Below is a small trained network, with its code and all its weights. Each question gives an input and a target symbol and asks what happens when units are switched off, that is, made to give their printed mean instead of their output.

import numpy as np


def w(rows, s, z=0):
    codes = np.array(rows[::2]) - 128.0
    scale = np.full(codes.shape[1], s)
    scale[-1] = z or s
    return codes * scale


def norm(h):
    return h / np.sqrt((h * h).mean(-1, keepdims=True) + 1e-5)


def f(y):
    return np.maximum(y, 0)


def softmax(a):
    e = np.exp(a - a.max(-1, keepdims=True))
    return e / e.sum(-1, keepdims=True)


def log_softmax(a):
    a = a - a.max(-1, keepdims=True)
    return a - np.log(np.exp(a).sum(-1, keepdims=True))


def net(x, mask):
    ids = ['ΛΨδζηθμξπστφω'.index(c) for c in x.split()]
    T = len(ids)
    res = E[ids] + P[:T]
    u = 0
    for l in range(2):
        r = norm(res)
        for j in range(2):
            rows = slice(4 * j, 4 * j + 4)
            q, k, v = (r @ M[l][rows].T for M in (Q, K, V))
            z = softmax(np.where(np.tri(T) > 0, q @ k.T / 4**0.5, -1e9)) @ v
            o = O[l][rows]
            res = res + np.where(mask[u + j], z, o[:, -1]) @ o[:, :-1]
        u += 2
        y = f(norm(res) @ A[l][:, :-1].T + A[l][:, -1])
        res = res + np.where(mask[u : u + 4], y, B[l][:, -1]) @ B[l][:, :-1]
        u += 4
    return log_softmax(norm(res)[-1] @ U[:, :-1].T + U[:, -1])


Q, K, V, O, A, B = {}, {}, {}, {}, {}, {}
E = w([
[135,150,125],'Λ',
[118,107,123],'Ψ',
[105,85,126],'δ',
[240,136,193],'ζ',
[251,141,213],'η',
[150,157,120],'θ',
[82,80,143],'μ',
[146,129,154],'ξ',
[111,142,146],'π',
[110,90,135],'σ',
[133,140,144],'τ',
[154,156,111],'φ',
[113,139,147],'ω',
],0.021)
P = w([
[121,189,162],'0',
[174,100,156],'1',
[185,249,140],'2',
[95,180,176],'3',
[193,111,163],'4',
[188,254,135],'5',
[86,181,179],'6',
[190,89,156],'7',
[146,231,63],'8',
[78,174,173],'9',
[193,83,149],'10',
[144,229,41],'11',
[71,172,172],'12',
],0.0094)
Q[0] = w([
[91,164,112],'L0H0',
[143,126,255],'L0H0',
[101,39,135],'L0H0',
[240,117,58],'L0H0',
[95,189,195],'L0H1',
[73,146,195],'L0H1',
[76,221,95],'L0H1',
[83,109,200],'L0H1',
],0.0095)
K[0] = w([
[114,166,110],'L0H0',
[91,224,124],'L0H0',
[130,110,178],'L0H0',
[203,88,55],'L0H0',
[111,171,152],'L0H1',
[186,247,110],'L0H1',
[193,135,112],'L0H1',
[116,179,121],'L0H1',
],0.013)
V[0] = w([
[206,134,231],'L0H0',
[84,87,132],'L0H0',
[57,147,185],'L0H0',
[84,92,186],'L0H0',
[138,87,193],'L0H1',
[211,128,255],'L0H1',
[119,106,39],'L0H1',
[203,224,183],'L0H1',
],0.0057)
O[0] = w([
[97,126,69,197],'L0H0',
[136,70,134,106],'L0H0',
[204,162,13,202],'L0H0',
[151,147,80,152],'L0H0',
[254,85,209,138],'L0H1',
[169,108,93,221],'L0H1',
[214,163,128,45],'L0H1',
[135,112,48,254],'L0H1',
],0.0044,0.0059)
A[0] = w([
[126,132,136,69],'L0N0',
[141,118,53,6],'L0N1',
[42,64,2,152],'L0N2',
[187,137,129,21],'L0N3',
],0.0092,0.0025)
B[0] = w([
[119,99,72,128],'L0N0',
[255,34,157,161],'L0N1',
[191,245,184,253],'L0N2',
[120,46,150,161],'L0N3',
],0.0082,0.0044)
Q[1] = w([
[8,63,108],'L1H0',
[117,76,178],'L1H0',
[183,117,89],'L1H0',
[178,99,150],'L1H0',
[167,65,146],'L1H1',
[180,115,215],'L1H1',
[151,87,107],'L1H1',
[128,85,105],'L1H1',
],0.015)
K[1] = w([
[60,132,32],'L1H0',
[95,70,124],'L1H0',
[132,49,206],'L1H0',
[160,6,132],'L1H0',
[6,40,138],'L1H1',
[70,129,142],'L1H1',
[127,53,158],'L1H1',
[88,64,141],'L1H1',
],0.011)
V[1] = w([
[36,90,253],'L1H0',
[114,95,108],'L1H0',
[152,108,230],'L1H0',
[50,158,117],'L1H0',
[58,191,198],'L1H1',
[157,169,147],'L1H1',
[108,216,24],'L1H1',
[75,108,237],'L1H1',
],0.0064)
O[1] = w([
[253,222,102,35],'L1H0',
[142,117,80,72],'L1H0',
[154,82,126,228],'L1H0',
[154,201,200,2],'L1H0',
[18,89,227,178],'L1H1',
[115,68,161,233],'L1H1',
[186,36,37,254],'L1H1',
[97,209,185,51],'L1H1',
],0.0054,0.0028)
A[1] = w([
[254,170,228,2],'L1N0',
[113,67,205,43],'L1N1',
[221,154,110,62],'L1N2',
[243,95,68,71],'L1N3',
],0.007,0.0048)
B[1] = w([
[3,155,3,197],'L1N0',
[224,189,105,140],'L1N1',
[244,206,178,185],'L1N2',
[146,68,172,253],'L1N3',
],0.0064,0.0037)
U = w([
[199,191,115,96],'Λ',
[156,128,186,33],'Ψ',
[81,150,142,143],'δ',
[87,96,101,92],'ζ',
[63,111,144,231],'η',
[150,176,120,176],'θ',
[120,157,249,75],'μ',
[122,102,42,3],'ξ',
[149,94,85,232],'π',
[151,177,84,143],'σ',
[153,116,171,93],'τ',
[119,132,75,95],'φ',
[115,40,150,167],'ω',
],0.019,0.0049)

Each question gives the input, a string of symbols that net reads in full, and the target symbol t.
The units are the heads (4 rows each of Q, K, V and O) and the neurons (one row each of A and B). Each row of codes is followed by its name. A weight is (code - 128) times the scale printed after its matrix; where a second scale follows, it is the last column's (O, A, B and U).
mask holds one flag per unit, layer by layer, with each layer's heads first. A switched-off unit (its flag False) gives its mean, the last column of its rows in O or B, instead of its output. The means were averaged over made-up inputs and are rounded, as every weight is.
A unit's drop is (log p(t) with every unit on - log p(t) with that unit switched off) / (log p(t) with every unit on - log p(t) with every unit switched off).
The circuit of an input: a set's keep is (log p(t) with only the set's units on - log p(t) with every unit switched off) / (log p(t) with every unit on - log p(t) with every unit switched off). Starting from all 12 units, units are removed one at a time, each time the one whose removal leaves the highest keep (on an exact tie, the one counted first), for as long as the keep stays at least 0.8.
circuit, biggest first: the units of the circuit, biggest drop first
most important unit: the unit with the biggest drop
heads that matter: for each layer, one digit per head in row order, 1 if its drop is at least 0.15 and else 0, layers parted by /
drop when u is switched off: that unit's drop, to one decimal
input μ φ π ξ δ, target μ: heads that matter => 01 / 01
input π π Ψ η ω ω π ζ Ψ ξ, target ω: heads that matter => 00 / 01
input φ τ ω μ ω π τ, target η: heads that matter => 10 / 10
input ω φ μ μ ω ω ω φ, target ω: circuit, biggest first => (L0H0; L1H0)
input μ ω δ θ φ, target μ: heads that matter => 11 / 01
input ω ω μ π π ω φ, target π: most important unit => L0N2
input ω ω π π ω φ ω ξ ω θ, target ξ: heads that matter => 00 / 01
input π τ Λ, target π: circuit, biggest first => (L0N2; L1H1; L1H0)
input σ τ μ ω δ, target σ: heads that matter => 11 / 11
input σ η μ η ω, target σ: circuit, biggest first => (L1H1; L0H1; L0H0; L1N0)
input ω ω ω, target ξ: circuit, biggest first => (L0N2; L1H1)
input ω ω μ ω θ, target ω: heads that matter => 10 / 00
input μ ω π π ω σ ω Ψ ω δ σ, target μ: circuit, biggest first => (L1H1; L0N2; L0H1)
input μ τ τ η μ, target μ: circuit, biggest first => (L1H1)
input ω σ σ π ω φ σ ω ω μ, target μ: heads that matter => 00 / 00
input Λ Λ ω π θ θ ω π π φ, target π: heads that matter => 01 / 01
input Λ π Ψ σ μ ω σ ω, target Λ: heads that matter => 11 / 11
input π σ π ω τ ω Λ ω ω φ ω π τ, target η: heads that matter => 00 / 10
input σ ω Ψ μ π τ ω τ, target σ: heads that matter => 11 / 11
input σ ω μ ω σ ω μ φ μ μ θ, target σ: most important unit => L0H1
input ω ω ω π φ, target ω: drop when L0H0 is switched off => 0.7
input μ ω ω ω, target η: drop when L0H0 is switched off => -0.1
input μ π μ σ Ψ, target μ: drop when L1H1 is switched off => 0.9
